Below is a small trained network, with its code and all its weights. Each question gives an input and a class and asks what happens when units are switched off, that is, made to give their printed mean instead of their output.

import numpy as np


def w(rows, s, z=0):
    codes = np.array(rows[::2]) - 128.0
    scale = np.full(codes.shape[1], s)
    scale[-1] = z or s
    return codes * scale


def f(y):
    return np.maximum(y, 0)


def log_softmax(a):
    a = a - a.max(-1, keepdims=True)
    return a - np.log(np.exp(a).sum(-1, keepdims=True))


def net(x, mask):
    res = np.array(x, float).reshape(1, 5) / 4 @ E
    y = f(res @ A[0][:, :-1].T + A[0][:, -1])
    res = res + np.where(mask, y, B[0][:, -1]) @ B[0][:, :-1]
    return log_softmax(res[-1] @ U[:, :-1].T + U[:, -1])


A, B = {}, {}
E = w([
[137,132,120,100,126],'x0',
[171,56,179,91,68],'x1',
[105,216,96,170,170],'x2',
[133,130,129,122,125],'x3',
[104,139,2,235,15],'x4',
],0.0094)
A[0] = w([
[74,123,58,143,11,183],'N1',
[46,134,79,186,142,131],'N2',
[111,143,98,184,146,86],'N3',
[155,148,122,175,120,57],'N4',
[124,124,181,100,159,201],'N5',
[166,79,110,126,94,51],'N6',
[128,96,69,162,77,169],'N7',
[75,163,145,161,227,212],'N8',
[106,181,186,123,156,58],'N9',
[104,100,216,105,136,48],'N10',
[97,122,214,94,163,254],'N11',
[145,59,116,145,67,88],'N12',
[107,128,33,159,97,88],'N13',
[122,254,75,137,143,103],'N14',
[71,66,215,84,139,142],'N15',
[189,66,146,139,89,150],'N16',
[92,91,208,86,171,217],'N17',
],0.013,0.0075)
B[0] = w([
[64,27,129,155,40,251],'N1',
[181,98,94,73,112,204],'N2',
[140,158,99,145,42,170],'N3',
[158,78,84,121,170,145],'N4',
[209,156,186,194,125,194],'N5',
[56,125,163,202,80,150],'N6',
[113,104,150,113,52,211],'N7',
[120,182,177,55,177,216],'N8',
[112,177,20,60,216,156],'N9',
[185,149,35,189,52,169],'N10',
[254,85,131,125,213,225],'N11',
[39,128,213,193,86,175],'N12',
[180,131,74,173,36,208],'N13',
[198,110,77,65,105,211],'N14',
[253,109,101,197,109,200],'N15',
[69,97,157,124,50,182],'N16',
[218,108,106,139,198,221],'N17',
],0.0095,0.016)
U = w([
[193,107,220,47,206,226],'0',
[213,104,51,123,80,78],'1',
[37,85,97,69,52,246],'2',
[2,72,189,138,81,2],'3',
[156,225,129,41,243,35],'4',
],0.0078,0.0081)

Each question gives the input, the list of numbers given to net, and the class t.
The units are the neurons (one row each of A and B). Each row of codes is followed by its name. A weight is (code - 128) times the scale printed after its matrix; where a second scale follows, it is the last column's (A, B and U).
mask holds one flag per neuron, in row order. A switched-off neuron (its flag False) gives its mean, the last column of its row in B, instead of its output. The means were averaged over made-up inputs and are rounded, as every weight is.
A unit's drop is (log p(t) with every unit on - log p(t) with that unit switched off) / (log p(t) with every unit on - log p(t) with every unit switched off).
The circuit of an input: a set's keep is (log p(t) with only the set's units on - log p(t) with every unit switched off) / (log p(t) with every unit on - log p(t) with every unit switched off). Starting from the 12 units with the biggest drops (on a tie, the unit counted first), units are removed one at a time, each time the one whose removal leaves the highest keep (on an exact tie, the one counted first), for as long as the keep stays at least 0.8.
circuit, biggest first: the units of the circuit, biggest drop first
most important unit: the unit with the biggest drop
top k neurons: the k neurons with the biggest drops, biggest first
drop of u: that unit's drop, to one decimal
input [6,-7,-2,5,3], class 2: circuit, biggest first -> (N11; N15)
input [7,-1,4,-6,-8], class 4: circuit, biggest first -> (N9; N1)
input [6,-1,4,5,-4], class 4: circuit, biggest first -> (N1; N9; N8)
input [-3,5,-8,4,-7], class 1: most important unit -> N10
input [-7,-3,3,5,-8], class 4: circuit, biggest first -> (N9; N1)
input [8,1,-6,2,-8], class 1: top 2 neurons -> (N10; N15)
input [-4,-2,-7,4,-1], class 0: circuit, biggest first -> (N13; N1)
input [-4,-2,1,-1,-5], class 4: top 2 neurons -> (N1; N9)
input [-8,-1,-4,-8,-1], class 0: circuit, biggest first -> (N13; N1)
input [5,6,0,1,-7], class 1: top 3 neurons -> (N10; N15; N8)
input [-8,4,1,-5,-3], class 0: top 2 neurons -> (N13; N1)
input [-4,-4,0,-5,-5], class 0: top 2 neurons -> (N11; N5)
input [8,0,-7,8,3], class 2: drop of N5 -> 0.1
input [-8,-6,8,0,-8], class 4: circuit, biggest first -> (N9)
input [1,5,-2,6,-8], class 1: drop of N8 -> 0.2
input [1,8,2,-1,3], class 2: drop of N12 -> -0.2
